Here is a tiny trained network, its code and every weight. The questions are about switching its units off for an input and a class, where a switched-off unit gives its printed mean instead of its output.

import numpy as np


def w(rows, s, z=0):
    codes = np.array(rows[::2]) - 128.0
    scale = np.full(codes.shape[1], s)
    scale[-1] = z or s
    return codes * scale


def norm(h):
    return h / np.sqrt((h * h).mean(-1, keepdims=True) + 1e-5)


def f(y):
    return y / 2 * (1 + np.tanh(0.7978845608 * (y + 0.044715 * y**3)))


def log_softmax(a):
    a = a - a.max(-1, keepdims=True)
    return a - np.log(np.exp(a).sum(-1, keepdims=True))


def net(x, mask):
    res = np.array(x, float).reshape(1, 3) / 4 @ E
    u = 0
    for l in range(4):
        y = f(norm(res) @ A[l][:, :-1].T + A[l][:, -1])
        res = res + np.where(mask[u : u + 5], y, B[l][:, -1]) @ B[l][:, :-1]
        u += 5
    return log_softmax(norm(res)[-1] @ U[:, :-1].T + U[:, -1])


A, B = {}, {}
E = w([
[127,133,119,127],'x0',
[77,49,71,21],'x1',
[95,2,52,224],'x2',
],0.0068)
A[0] = w([
[83,133,142,9,35],'L0N1',
[253,89,67,203,84],'L0N2',
[84,196,157,60,252],'L0N3',
[156,105,93,21,52],'L0N4',
[121,79,65,255,109],'L0N5',
],0.0076,0.0032)
B[0] = w([
[213,82,11,154,187],'L0N1',
[148,39,255,140,179],'L0N2',
[145,179,167,95,244],'L0N3',
[151,5,137,10,170],'L0N4',
[188,46,233,194,253],'L0N5',
],0.0089,0.0049)
A[1] = w([
[10,82,70,115,39],'L1N1',
[110,74,164,99,116],'L1N2',
[153,136,98,141,20],'L1N3',
[127,141,151,29,180],'L1N4',
[152,140,121,98,5],'L1N5',
],0.013,0.0024)
B[1] = w([
[63,149,254,157,161],'L1N1',
[96,234,140,75,197],'L1N2',
[173,83,67,173,107],'L1N3',
[143,97,20,204,254],'L1N4',
[122,91,36,165,137],'L1N5',
],0.0074,0.0053)
A[2] = w([
[8,35,167,102,117],'L2N1',
[102,76,159,104,94],'L2N2',
[98,202,37,201,138],'L2N3',
[115,47,73,134,4],'L2N4',
[60,31,182,106,97],'L2N5',
],0.011,0.0032)
B[2] = w([
[58,187,68,149,245],'L2N1',
[109,155,10,120,171],'L2N2',
[89,151,205,122,173],'L2N3',
[109,188,178,101,163],'L2N4',
[65,154,95,138,254],'L2N5',
],0.011,0.0055)
A[3] = w([
[147,112,57,22,3],'L3N1',
[152,180,166,119,47],'L3N2',
[134,123,126,27,65],'L3N3',
[250,87,162,139,115],'L3N4',
[98,45,62,144,125],'L3N5',
],0.015,0.0034)
B[3] = w([
[215,73,126,181,255],'L3N1',
[134,244,187,47,193],'L3N2',
[210,18,92,135,186],'L3N3',
[81,118,58,81,216],'L3N4',
[196,187,137,1,238],'L3N5',
],0.0089,0.0055)
U = w([
[132,217,224,67,76],'0',
[221,61,72,74,86],'1',
[93,47,207,181,252],'2',
[6,124,58,81,107],'3',
],0.021,0.0027)

Each question gives the input, the list of numbers given to net, and the class t.
The units are the neurons (one row each of A and B). Each row of codes is followed by its name. A weight is (code - 128) times the scale printed after its matrix; where a second scale follows, it is the last column's (A, B and U).
mask holds one flag per neuron, layer by layer. A switched-off neuron (its flag False) gives its mean, the last column of its row in B, instead of its output. The means were averaged over made-up inputs and are rounded, as every weight is.
A unit's drop is (log p(t) with every unit on - log p(t) with that unit switched off) / (log p(t) with every unit on - log p(t) with every unit switched off).
unit that matters most: the unit with the biggest drop
top k neurons: the k neurons with the biggest drops, biggest first
top k neurons in layer l: the k neurons of layer l with the biggest drops, biggest first
drop when u is switched off: that unit's drop, to one decimal
input [8,1,8], class 3: top 4 neurons in layer 2 => [L2N1, L2N5, L2N2, L2N3]
input [-8,1,5], class 3: unit that matters most => L0N1
input [-8,0,5], class 2: top 3 neurons in layer 0 => [L0N5, L0N4, L0N1]
input [6,1,6], class 3: top 2 neurons => [L0N1, L3N5]
input [-2,1,5], class 3: top 2 neurons in layer 3 => [L3N5, L3N2]
input [3,1,5], class 3: top 3 neurons in layer 2 => [L2N5, L2N1, L2N2]
input [3,-4,1], class 2: top 2 neurons => [L3N5, L0N3]
input [-2,-4,1], class 2: top 2 neurons => [L3N5, L0N3]
input [-4,-2,4], class 2: drop when L0N5 is switched off => 1.2
input [-8,1,-3], class 1: drop when L0N1 is switched off => 0.4
input [2,-1,4], class 2: drop when L0N5 is switched off => 2.1
